Below are the code and all the weights of a small trained network. Each question names an input and a class and asks about switching units off, where a switched-off unit gives its printed mean instead of its output.

import numpy as np


def w(rows, s, z=0):
    codes = np.array(rows[::2]) - 128.0
    scale = np.full(codes.shape[1], s)
    scale[-1] = z or s
    return codes * scale


def f(y):
    return np.maximum(y, 0)


def log_softmax(a):
    a = a - a.max(-1, keepdims=True)
    return a - np.log(np.exp(a).sum(-1, keepdims=True))


def net(x, mask):
    res = np.array(x, float).reshape(1, 3) / 4 @ E
    y = f(res @ A[0][:, :-1].T + A[0][:, -1])
    res = res + np.where(mask, y, B[0][:, -1]) @ B[0][:, :-1]
    return log_softmax(res[-1] @ U[:, :-1].T + U[:, -1])


A, B = {}, {}
E = w([
[56,97,203,216,133],'x0',
[165,15,154,139,66],'x1',
[123,154,9,211,9],'x2',
],0.013)
A[0] = w([
[87,114,163,182,125,85],'neuron 0',
[183,80,148,139,100,123],'neuron 1',
[249,131,82,41,120,66],'neuron 2',
[192,166,93,74,116,85],'neuron 3',
[139,158,117,175,46,173],'neuron 4',
[119,165,97,157,52,152],'neuron 5',
[149,107,144,109,179,148],'neuron 6',
[54,68,124,183,180,36],'neuron 7',
[216,58,181,135,71,95],'neuron 8',
[128,86,150,94,179,147],'neuron 9',
[171,161,109,81,116,2],'neuron 10',
[135,93,144,104,171,152],'neuron 11',
[147,26,124,97,93,78],'neuron 12',
[73,89,122,80,200,162],'neuron 13',
[142,127,180,107,165,142],'neuron 14',
[103,157,119,124,164,139],'neuron 15',
[134,109,168,106,48,96],'neuron 16',
[70,140,57,166,96,163],'neuron 17',
[41,123,167,206,137,37],'neuron 18',
[125,139,110,128,66,201],'neuron 19',
[86,211,77,108,177,138],'neuron 20',
[79,201,107,97,142,96],'neuron 21',
[114,199,163,173,136,96],'neuron 22',
],0.014,0.0034)
B[0] = w([
[112,53,124,67,180,171],'neuron 0',
[98,166,192,98,93,177],'neuron 1',
[99,20,89,80,178,251],'neuron 2',
[119,63,115,89,127,208],'neuron 3',
[171,151,98,143,160,203],'neuron 4',
[154,157,110,161,192,205],'neuron 5',
[144,178,59,165,149,194],'neuron 6',
[97,68,118,132,165,175],'neuron 7',
[120,185,186,116,84,207],'neuron 8',
[178,147,86,171,172,207],'neuron 9',
[118,101,114,86,154,178],'neuron 10',
[162,171,104,172,155,192],'neuron 11',
[78,200,176,129,27,197],'neuron 12',
[143,177,115,198,141,212],'neuron 13',
[144,142,101,175,139,206],'neuron 14',
[111,176,143,123,103,173],'neuron 15',
[102,161,140,132,106,164],'neuron 16',
[156,187,89,160,160,206],'neuron 17',
[97,12,110,83,171,194],'neuron 18',
[146,134,134,156,149,183],'neuron 19',
[100,174,176,105,69,224],'neuron 20',
[92,181,183,93,66,196],'neuron 21',
[66,156,178,96,71,176],'neuron 22',
],0.011,0.018)
U = w([
[228,184,84,225,190,221],'0',
[64,195,217,85,61,248],'1',
[94,11,110,57,186,62],'2',
],0.012,0.00017)

Each question gives the input, the list of numbers given to net, and the class t.
The units are the neurons (one row each of A and B). Each row of codes is followed by its name. A weight is (code - 128) times the scale printed after its matrix; where a second scale follows, it is the last column's (A, B and U).
mask holds one flag per neuron, in row order. A switched-off neuron (its flag False) gives its mean, the last column of its row in B, instead of its output. The means were averaged over made-up inputs and are rounded, as every weight is.
A unit's drop is (log p(t) with every unit on - log p(t) with that unit switched off) / (log p(t) with every unit on - log p(t) with every unit switched off).
The circuit of an input: a set's keep is (log p(t) with only the set's units on - log p(t) with every unit switched off) / (log p(t) with every unit on - log p(t) with every unit switched off). Starting from the 12 units with the biggest drops (on a tie, the unit counted first), units are removed one at a time, each time the one whose removal leaves the highest keep (on an exact tie, the one counted first), for as long as the keep stays at least 0.8.
circuit, biggest first: the units of the circuit, biggest drop first
top k neurons: the k neurons with the biggest drops, biggest first
drop of u: that unit's drop, to one decimal
input [-8,7,3], class 2: circuit, biggest first : neuron 2
input [-6,5,4], class 2: top 4 neurons : neuron 2; neuron 20; neuron 21; neuron 3
input [0,5,-5], class 0: top 2 neurons : neuron 9; neuron 20
input [6,-6,5], class 1: top 2 neurons : neuron 2; neuron 22
input [7,3,5], class 2: top 2 neurons : neuron 18; neuron 0
input [7,1,-6], class 2: top 4 neurons : neuron 18; neuron 0; neuron 7; neuron 17
input [8,8,-6], class 1: top 3 neurons : neuron 12; neuron 8; neuron 2
input [5,8,7], class 1: top 3 neurons : neuron 12; neuron 8; neuron 1
input [2,6,-4], class 1: top 2 neurons : neuron 12; neuron 8
input [8,6,6], class 2: top 2 neurons : neuron 18; neuron 0
input [-3,3,2], class 1: top 2 neurons : neuron 18; neuron 12
input [7,-1,6], class 2: top 3 neurons : neuron 18; neuron 0; neuron 13
input [-4,6,-6], class 0: drop of neuron 20 : 0.5
input [8,-6,6], class 2: circuit, biggest first : neuron 18
input [1,2,0], class 1: drop of neuron 2 : 1.9
input [1,-8,-8], class 0: drop of neuron 14 : 1.2
